Below is a small trained network, with its code and all its weights. Each question gives an input and a class and asks what happens when units are switched off, that is, made to give their printed mean instead of their output.

import numpy as np


def w(rows, s, z=0):
    codes = np.array(rows[::2]) - 128.0
    scale = np.full(codes.shape[1], s)
    scale[-1] = z or s
    return codes * scale


def norm(h):
    return h / np.sqrt((h * h).mean(-1, keepdims=True) + 1e-5)


def f(y):
    return np.maximum(y, 0)


def log_softmax(a):
    a = a - a.max(-1, keepdims=True)
    return a - np.log(np.exp(a).sum(-1, keepdims=True))


def net(x, mask):
    res = np.array(x, float).reshape(1, 4) / 4 @ E
    u = 0
    for l in range(2):
        y = f(norm(res) @ A[l][:, :-1].T + A[l][:, -1])
        res = res + np.where(mask[u : u + 16], y, B[l][:, -1]) @ B[l][:, :-1]
        u += 16
    return log_softmax(norm(res)[-1] @ U[:, :-1].T + U[:, -1])


A, B = {}, {}
E = w([
[105,27,117,152,151,44,170],'x0',
[111,166,208,194,185,127,146],'x1',
[114,179,111,240,2,71,91],'x2',
[58,134,70,147,187,130,71],'x3',
],0.004)
A[0] = w([
[254,88,118,115,208,119,162,134],'L0N0',
[132,217,107,143,154,215,125,2],'L0N1',
[139,100,138,154,109,19,91,145],'L0N2',
[79,100,52,96,139,114,20,83],'L0N3',
[110,152,153,196,232,102,45,91],'L0N4',
[223,203,139,156,102,199,131,116],'L0N5',
[181,33,40,67,96,122,111,121],'L0N6',
[88,9,154,158,137,27,189,21],'L0N7',
[94,104,228,196,194,120,99,49],'L0N8',
[114,135,228,234,110,96,66,144],'L0N9',
[178,207,85,195,108,157,130,128],'L0N10',
[176,118,209,188,131,171,177,114],'L0N11',
[102,150,200,179,157,149,182,128],'L0N12',
[48,170,110,165,199,86,94,39],'L0N13',
[172,94,98,128,64,105,33,135],'L0N14',
[212,86,226,99,37,119,203,70],'L0N15',
],0.006,0.0022)
B[0] = w([
[85,210,101,168,184,146,146,197],'L0N0',
[72,72,215,122,57,162,93,190],'L0N1',
[88,137,114,113,183,154,170,216],'L0N2',
[153,132,186,105,156,54,57,197],'L0N3',
[196,119,141,120,126,102,135,211],'L0N4',
[68,48,177,131,75,120,122,217],'L0N5',
[221,107,145,207,89,193,122,206],'L0N6',
[49,130,207,109,18,184,115,235],'L0N7',
[202,35,132,161,88,204,102,197],'L0N8',
[144,162,78,104,146,125,199,253],'L0N9',
[102,131,94,105,182,156,146,211],'L0N10',
[181,85,79,144,138,112,95,191],'L0N11',
[184,69,68,127,98,174,109,197],'L0N12',
[158,103,142,49,162,40,43,194],'L0N13',
[153,133,82,148,170,182,163,205],'L0N14',
[107,147,141,88,228,1,8,221],'L0N15',
],0.0053,0.0048)
A[1] = w([
[76,145,150,109,183,58,155,59],'L1N0',
[148,171,152,156,28,75,95,167],'L1N1',
[154,117,163,67,89,75,152,207],'L1N2',
[78,229,71,191,102,134,207,67],'L1N3',
[2,81,193,97,54,158,122,12],'L1N4',
[130,146,112,118,117,61,79,179],'L1N5',
[108,89,155,60,181,150,90,178],'L1N6',
[21,21,121,127,138,105,181,96],'L1N7',
[88,102,200,113,181,224,134,160],'L1N8',
[87,109,30,185,93,86,210,176],'L1N9',
[160,61,153,173,120,134,142,142],'L1N10',
[62,163,175,110,95,172,119,1],'L1N11',
[187,129,188,122,118,88,169,152],'L1N12',
[209,138,156,148,103,136,120,110],'L1N13',
[139,187,64,121,92,210,33,190],'L1N14',
[130,122,130,136,201,207,179,101],'L1N15',
],0.0058,0.0016)
B[1] = w([
[175,102,112,156,107,182,107,158],'L1N0',
[123,136,122,105,211,105,145,200],'L1N1',
[49,162,186,139,153,92,84,173],'L1N2',
[111,173,53,75,187,115,181,181],'L1N3',
[71,199,237,119,30,207,148,212],'L1N4',
[113,113,166,99,242,128,128,194],'L1N5',
[81,175,119,162,123,73,138,253],'L1N6',
[141,197,197,130,34,202,102,199],'L1N7',
[109,155,94,159,89,76,168,237],'L1N8',
[121,141,119,84,144,167,174,205],'L1N9',
[170,142,84,71,59,177,128,203],'L1N10',
[51,101,171,141,12,113,138,159],'L1N11',
[169,126,133,128,158,165,30,162],'L1N12',
[131,64,55,193,126,193,76,172],'L1N13',
[159,78,179,156,103,106,202,240],'L1N14',
[107,178,3,143,97,95,233,170],'L1N15',
],0.0047,0.0046)
U = w([
[56,143,211,109,21,150,118,242],'0',
[128,109,160,99,209,43,9,140],'1',
[86,182,39,102,159,108,239,119],'2',
[229,42,85,148,88,178,94,4],'3',
],0.011,0.0013)

Each question gives the input, the list of numbers given to net, and the class t.
The units are the neurons (one row each of A and B). Each row of codes is followed by its name. A weight is (code - 128) times the scale printed after its matrix; where a second scale follows, it is the last column's (A, B and U).
mask holds one flag per neuron, layer by layer. A switched-off neuron (its flag False) gives its mean, the last column of its row in B, instead of its output. The means were averaged over made-up inputs and are rounded, as every weight is.
A unit's drop is (log p(t) with every unit on - log p(t) with that unit switched off) / (log p(t) with every unit on - log p(t) with every unit switched off).
The circuit of an input: a set's keep is (log p(t) with only the set's units on - log p(t) with every unit switched off) / (log p(t) with every unit on - log p(t) with every unit switched off). Starting from the 12 units with the biggest drops (on a tie, the unit counted first), units are removed one at a time, each time the one whose removal leaves the highest keep (on an exact tie, the one counted first), for as long as the keep stays at least 0.8.
circuit, biggest first: the units of the circuit, biggest drop first
most important unit: the unit with the biggest drop
k most important neurons: the k neurons with the biggest drops, biggest first
k most important neurons of layer l: the k neurons of layer l with the biggest drops, biggest first
input [2,6,-2,-7], class 1: 2 most important neurons => [L0N15, L0N6]
input [-3,-3,1,4], class 1: most important unit => L0N3
input [8,-3,-8,0], class 0: circuit, biggest first => [L0N7, L1N7]
input [-2,-2,4,-4], class 1: 2 most important neurons => [L0N15, L0N7]
input [5,6,7,5], class 2: 2 most important neurons of layer 0 => [L0N9, L0N15]
input [0,-7,5,-3], class 3: circuit, biggest first => [L0N6, L0N14]
input [-6,3,-8,-2], class 2: 2 most important neurons => [L0N7, L1N15]
input [-5,6,3,-5], class 3: 4 most important neurons => [L0N11, L0N7, L0N12, L0N13]
input [-1,0,5,4], class 2: 3 most important neurons => [L0N15, L0N9, L0N14]
input [2,8,-4,-6], class 3: 2 most important neurons of layer 0 => [L0N8, L0N12]
input [-5,-8,5,-8], class 1: 3 most important neurons => [L0N15, L0N7, L0N8]
input [-6,8,-1,7], class 3: 3 most important neurons => [L0N8, L0N4, L0N15]
input [6,2,-6,6], class 0: 3 most important neurons of layer 0 => [L0N7, L0N15, L0N9]
input [-3,4,8,-7], class 2: most important unit => L0N9
input [-1,-6,2,-4], class 3: 4 most important neurons => [L0N6, L0N14, L0N13, L0N3]
input [-1,-7,-8,-4], class 2: 3 most important neurons => [L0N0, L1N15, L0N8]
input [7,1,-7,-2], class 0: 2 most important neurons of layer 1 => [L1N7, L1N4]
input [0,7,-4,4], class 3: 2 most important neurons of layer 0 => [L0N8, L0N15]
input [7,-7,-4,7], class 0: 3 most important neurons => [L0N7, L0N15, L0N11]
input [6,-5,8,-2], class 2: most important unit => L0N5
input [4,-4,-4,-5], class 1: 2 most important neurons of layer 0 => [L0N15, L0N5]
